[[106 132 146 118]
 [113 132 144 106]
 [150 126 149 131]
 [138 102 119 139]]
->
[[132 144]
 [126 149]]

[[158 130 137]
 [126 112 135]
 [114 133 109]
 [140 136 123]]
->
[[112 135]
 [133 109]]

[[133 123 122]
 [135 143 128]
 [135 143 125]
 [128 110 157]]
->
[[143 128]
 [143 125]]

[[144 150 121 130]
 [146 124 115 104]
 [139 138 127 137]]
->
[[124 115]
 [138 127]]

[[124 133 134 131 121]
 [110 149 134 144 142]
 [142 154 133 131 121]
 [133 129 130 118 139]
 [134 127 145 114 157]]
->
[[149 134]
 [154 133]]

[[124 125 145]
 [116 138 137]
 [137 132 121]
 [133 127 135]
 [134 120 105]]
->
[[138 137]
 [132 121]]

[[121 120 121 129]
 [124 126 133 130]
 [129 154 128 124]]
->
[[126 133]
 [154 128]]

[[131 138 127 145]
 [155 117 115 128]
 [124 116 110 129]]
->
[[117 115]
 [116 110]]
---
[[135 153 154 153 100 127 140 128]
 [147 113 109 102 116 120 149 138]
 [126 117 105 117 130 106 110 128]
 [119 116 117 136 112 128 127 134]
 [110 157 137  99 114 126 121 106]]
->
[[110 157 137  99 114 126 121 106]
 [135 153 154 153 100 127 140 128]
 [126 117 105 117 130 106 110 128]
 [119 116 117 136 112 128 127 134]
 [147 113 109 102 116 120 149 138]]

[[115 130 124 139 138 113 110 139 141 116 129 148]
 [133 133 117 124 128 133 133 111 122 123 122 128]
 [126 134 117 116 128 126 120 112 139 112 136 121]
 [115 126 112 111 112 114 142 118 104 108 107 106]]
->
[[126 134 117 116 128 126 120 112 139 112 136 121]
 [133 133 117 124 128 133 133 111 122 123 122 128]
 [115 130 124 139 138 113 110 139 141 116 129 148]
 [115 126 112 111 112 114 142 118 104 108 107 106]]

[[122 132 131 127 146 125 127 141 121 128 131 122 127 141 116 114]
 [115 134 127 120 133 128 127 120 120 113 135 110 138 141 120 147]
 [140 139 126 121 140 128 139 146 130 131 117 125 116 127 136 118]
 [136 120 125 129 131 131 110 137 128 122 150 137 138 143 114 131]]
->
[[140 139 126 121 140 128 139 146 130 131 117 125 116 127 136 118]
 [115 134 127 120 133 128 127 120 120 113 135 110 138 141 120 147]
 [122 132 131 127 146 125 127 141 121 128 131 122 127 141 116 114]
 [136 120 125 129 131 131 110 137 128 122 150 137 138 143 114 131]]

[[129 113 130 119]
 [122 143 126 130]
 [133 119 128 123]
 [129 110 131 114]
 [133 122 130 120]
 [129 117 124 130]
 [124 145 123 136]
 [128 153 124 142]]
->
[[128 153 124 142]
 [124 145 123 136]
 [122 143 126 130]
 [133 122 130 120]
 [133 119 128 123]
 [129 117 124 130]
 [129 113 130 119]
 [129 110 131 114]]

[[107 118 118]
 [125 100 138]
 [136 106 118]
 [108 130 115]]
->
[[108 130 115]
 [107 118 118]
 [136 106 118]
 [125 100 138]]

[[113 136 140 131 125 127 142 112 131 134 121 133 134 123 139]
 [131 137 135 129 133 123 121 132 123 156 132 134 122 134 116]
 [130 126 139 119 115 123 135 141 129 126 133 121 118 129 125]
 [133 121 128 130 120 136 137 127 133 120 137 141 123 123 118]]
->
[[131 137 135 129 133 123 121 132 123 156 132 134 122 134 116]
 [113 136 140 131 125 127 142 112 131 134 121 133 134 123 139]
 [130 126 139 119 115 123 135 141 129 126 133 121 118 129 125]
 [133 121 128 130 120 136 137 127 133 120 137 141 123 123 118]]
---
[[151 138]
 [118 139]]
->
[[151]
 [118]]

[[139 132 125 121 116 116 140 124 102 152 125]
 [134 131 137 128 119 130 129 131 105 127 126]
 [127 114 125 126 152 124 124 131 154 118 124]
 [141 137 120 118 133 120 125 157 100 124 147]
 [129 125 131 129 133 130 125 127 136 124 124]
 [116 125 138 135 115 133 137 107 142 134 123]
 [119 124 125 131 144 131 124 129 143 125 125]]
->
[[139 125 116 140 102 125]
 [134 137 119 129 105 126]
 [127 125 152 124 154 124]
 [141 120 133 125 100 147]
 [129 131 133 125 136 124]
 [116 138 115 137 142 123]
 [119 125 144 124 143 125]]

[[116 143]
 [105 128]
 [132 128]
 [149 114]
 [142 124]
 [138 134]
 [114 121]
 [146 115]
 [127 122]]
->
[[116]
 [105]
 [132]
 [149]
 [142]
 [138]
 [114]
 [146]
 [127]]

[[124 134 143 117]
 [139 131 141 143]
 [137 129 139 140]
 [135 124 132 112]
 [118 105 116 130]
 [125 112 124 124]
 [118 104 123 126]
 [117 134 110 126]]
->
[[124 143]
 [139 141]
 [137 139]
 [135 132]
 [118 116]
 [125 124]
 [118 123]
 [117 110]]

[[133 130 117 133 117 103 106 142 118 119 141]
 [131 123 112 151 108 138 134 150 133 112 128]
 [125 128 129 134 123 130 129 127 126 132 135]
 [132 129 130 122 131 127 128 125 131 132 125]
 [119 119 122 126 127 126 124 122 125 130 123]
 [115 125 126 116 124 119 118 115 130 125 129]
 [129 123 127 125 117 126 111 123 145 133 123]]
->
[[133 117 117 106 118 141]
 [131 112 108 134 133 128]
 [125 129 123 129 126 135]
 [132 130 131 128 131 125]
 [119 122 127 124 125 123]
 [115 126 124 118 130 129]
 [129 127 117 111 145 123]]

[[135 152 147 131]
 [104 119 122 140]
 [136 137 147 116]
 [104 120 144 125]
 [132 147 146 116]]
->
[[135 147]
 [104 122]
 [136 147]
 [104 144]
 [132 146]]

[[137 126 115 134 118 129 131 150 148 127 129 131 118 137 111]
 [141 143 111 118 144 120 133 120 131 135 138 143 130 128 125]]
->
[[137 115 118 131 148 129 118 111]
 [141 111 144 133 131 138 130 125]]

[[128 150 126 131 115 141 128 134 129 123]
 [121 143 112 129 121 123 122 141 119 124]]
->
[[128 126 115 128 129]
 [121 112 121 122 119]]

[[125 128 125 129]
 [130 112 121 156]
 [126 127 125 125]
 [137 123 123 129]
 [121 133 133 126]
 [138 129 140 126]
 [128 128 128 128]]
->
[[125 125]
 [130 121]
 [126 125]
 [137 123]
 [121 133]
 [138 140]
 [128 128]]
---
[[132 122 128 115]
 [137 121 111 126]
 [134 126 105 109]
 [135 121 134 124]]
->
[[137 121 111]
 [134 126 105]]

[[120 112 150]
 [138 125 147]
 [157 146 115]
 [151 112 151]
 [118 151 141]]
->
[[138 125 147]
 [157 146 115]]

[[104 130 133 121 112]
 [128 128 123 129 132]
 [122 129 133 145 124]
 [116 133 126 122 119]]
->
[[128 128 123]
 [122 129 133]]

[[133 136 120 120]
 [120 111 132 115]
 [129 107 131 133]
 [122 126 123 117]]
->
[[120 111 132]
 [129 107 131]]

[[121 131 127 113]
 [125 133 118 143]
 [103 130 125 134]
 [104 135 126 134]]
->
[[125 133 118]
 [103 130 125]]

[[117 124 150 135]
 [118 120 143 131]
 [125 119 139 135]]
->
[[118 120 143]
 [125 119 139]]

[[141 112 116]
 [121 139 125]
 [129 139 106]]
->
[[121 139 125]
 [129 139 106]]

[[141 106 121 131 143]
 [132 112 121 131 130]
 [140 105 118 132 140]]
->
[[132 112 121]
 [140 105 118]]

[[155 138 133]
 [121 114 139]
 [109 133 145]
 [113 142 157]]
->
[[121 114 139]
 [109 133 145]]
